Here is a tiny trained network, its code and every weight. The questions are about switching its units off for an input and a class, where a switched-off unit gives its printed mean instead of its output.

import numpy as np


def w(rows, s, z=0):
    codes = np.array(rows[::2]) - 128.0
    scale = np.full(codes.shape[1], s)
    scale[-1] = z or s
    return codes * scale


def norm(h):
    return h / np.sqrt((h * h).mean(-1, keepdims=True) + 1e-5)


def f(y):
    return np.maximum(y, 0)


def log_softmax(a):
    a = a - a.max(-1, keepdims=True)
    return a - np.log(np.exp(a).sum(-1, keepdims=True))


def net(x, mask):
    res = np.array(x, float).reshape(1, 4) / 4 @ E
    u = 0
    for l in range(3):
        y = f(norm(res) @ A[l][:, :-1].T + A[l][:, -1])
        res = res + np.where(mask[u : u + 6], y, B[l][:, -1]) @ B[l][:, :-1]
        u += 6
    return log_softmax(norm(res)[-1] @ U[:, :-1].T + U[:, -1])


A, B = {}, {}
E = w([
[37,148,209,130,151,157,158,155],'x0',
[101,23,65,133,71,84,216,121],'x1',
[146,113,188,148,29,168,120,122],'x2',
[129,58,156,113,96,255,167,106],'x3',
],0.0068)
A[0] = w([
[66,137,139,147,107,166,94,191,92],'0.n0',
[255,205,100,144,140,119,69,103,4],'0.n1',
[161,116,81,146,60,182,166,98,100],'0.n2',
[136,154,47,148,98,71,162,105,131],'0.n3',
[108,169,167,109,188,143,81,207,155],'0.n4',
[110,147,107,109,149,52,136,160,181],'0.n5',
],0.009,0.0024)
B[0] = w([
[167,121,93,156,113,136,141,80,188],'0.n0',
[168,78,88,2,194,177,74,124,246],'0.n1',
[85,173,149,107,189,139,185,143,217],'0.n2',
[28,131,210,137,71,165,64,137,243],'0.n3',
[165,185,91,130,54,91,173,51,253],'0.n4',
[71,68,128,205,166,117,137,135,239],'0.n5',
],0.0089,0.0057)
A[1] = w([
[241,129,120,47,166,162,3,188,5],'1.n0',
[134,83,136,194,115,123,152,255,130],'1.n1',
[75,163,128,162,209,47,135,100,91],'1.n2',
[144,166,130,65,115,168,81,129,87],'1.n3',
[169,35,90,67,68,178,169,146,146],'1.n4',
[73,68,76,216,122,78,103,231,5],'1.n5',
],0.0086,0.0023)
B[1] = w([
[242,108,139,36,159,112,29,144,254],'1.n0',
[188,44,101,119,176,183,54,179,179],'1.n1',
[101,204,80,95,114,85,237,75,219],'1.n2',
[158,169,141,74,52,114,106,98,206],'1.n3',
[132,144,138,110,200,135,171,172,222],'1.n4',
[156,107,248,163,92,30,2,147,231],'1.n5',
],0.008,0.0061)
A[2] = w([
[198,191,132,126,199,177,253,173,21],'2.n0',
[149,9,113,107,154,203,245,181,180],'2.n1',
[58,160,170,184,227,31,47,171,154],'2.n2',
[42,62,159,173,170,156,85,92,148],'2.n3',
[104,143,136,37,112,73,72,142,193],'2.n4',
[106,178,96,132,159,49,188,138,4],'2.n5',
],0.0071,0.0023)
B[2] = w([
[121,64,205,168,140,131,127,185,196],'2.n0',
[40,227,151,69,158,136,88,191,223],'2.n1',
[159,18,108,168,3,155,135,117,254],'2.n2',
[137,143,193,172,177,69,93,181,211],'2.n3',
[180,33,70,131,164,134,124,132,247],'2.n4',
[2,98,5,163,244,116,119,155,166],'2.n5',
],0.0081,0.006)
U = w([
[22,144,35,164,173,101,228,92,141],'0',
[166,108,121,38,179,165,49,109,188],'1',
[138,189,156,216,60,225,142,57,6],'2',
[64,18,151,206,122,87,74,159,152],'3',
[7,138,212,110,207,186,143,221,119],'4',
],0.013,0.0019)

Each question gives the input, the list of numbers given to net, and the class t.
The units are the neurons (one row each of A and B). Each row of codes is followed by its name. A weight is (code - 128) times the scale printed after its matrix; where a second scale follows, it is the last column's (A, B and U).
mask holds one flag per neuron, layer by layer. A switched-off neuron (its flag False) gives its mean, the last column of its row in B, instead of its output. The means were averaged over made-up inputs and are rounded, as every weight is.
A unit's drop is (log p(t) with every unit on - log p(t) with that unit switched off) / (log p(t) with every unit on - log p(t) with every unit switched off).
unit that matters most: the unit with the biggest drop
k most important neurons: the k neurons with the biggest drops, biggest first
top k neurons in layer l: the k neurons of layer l with the biggest drops, biggest first
drop of u: that unit's drop, to one decimal
input [4,-2,-6,5], class 0: top 2 neurons in layer 1 -> [1.n0, 1.n5]
input [-2,4,-2,2], class 4: 3 most important neurons -> [0.n2, 0.n5, 1.n5]
input [4,-6,4,-2], class 2: 2 most important neurons -> [0.n4, 1.n0]
input [-5,2,-3,-4], class 3: unit that matters most -> 0.n5
input [6,-4,-4,2], class 0: 2 most important neurons -> [0.n1, 0.n3]
input [-7,0,-8,-7], class 3: 3 most important neurons -> [0.n5, 0.n3, 2.n2]
input [5,-1,-8,5], class 0: 2 most important neurons -> [0.n1, 0.n4]
input [7,-8,-4,2], class 2: 3 most important neurons -> [0.n5, 0.n4, 0.n2]
input [-3,2,1,1], class 4: top 2 neurons in layer 0 -> [0.n2, 0.n4]
input [3,-1,0,0], class 0: top 2 neurons in layer 0 -> [0.n4, 0.n3]
input [1,-3,-4,-4], class 0: drop of 0.n5 -> 0.2
input [3,-3,7,2], class 2: drop of 0.n1 -> 0.3
input [-3,1,-4,-5], class 3: drop of 0.n5 -> 1.1
input [-4,1,-6,-7], class 3: top neuron in layer 0 -> [0.n5]
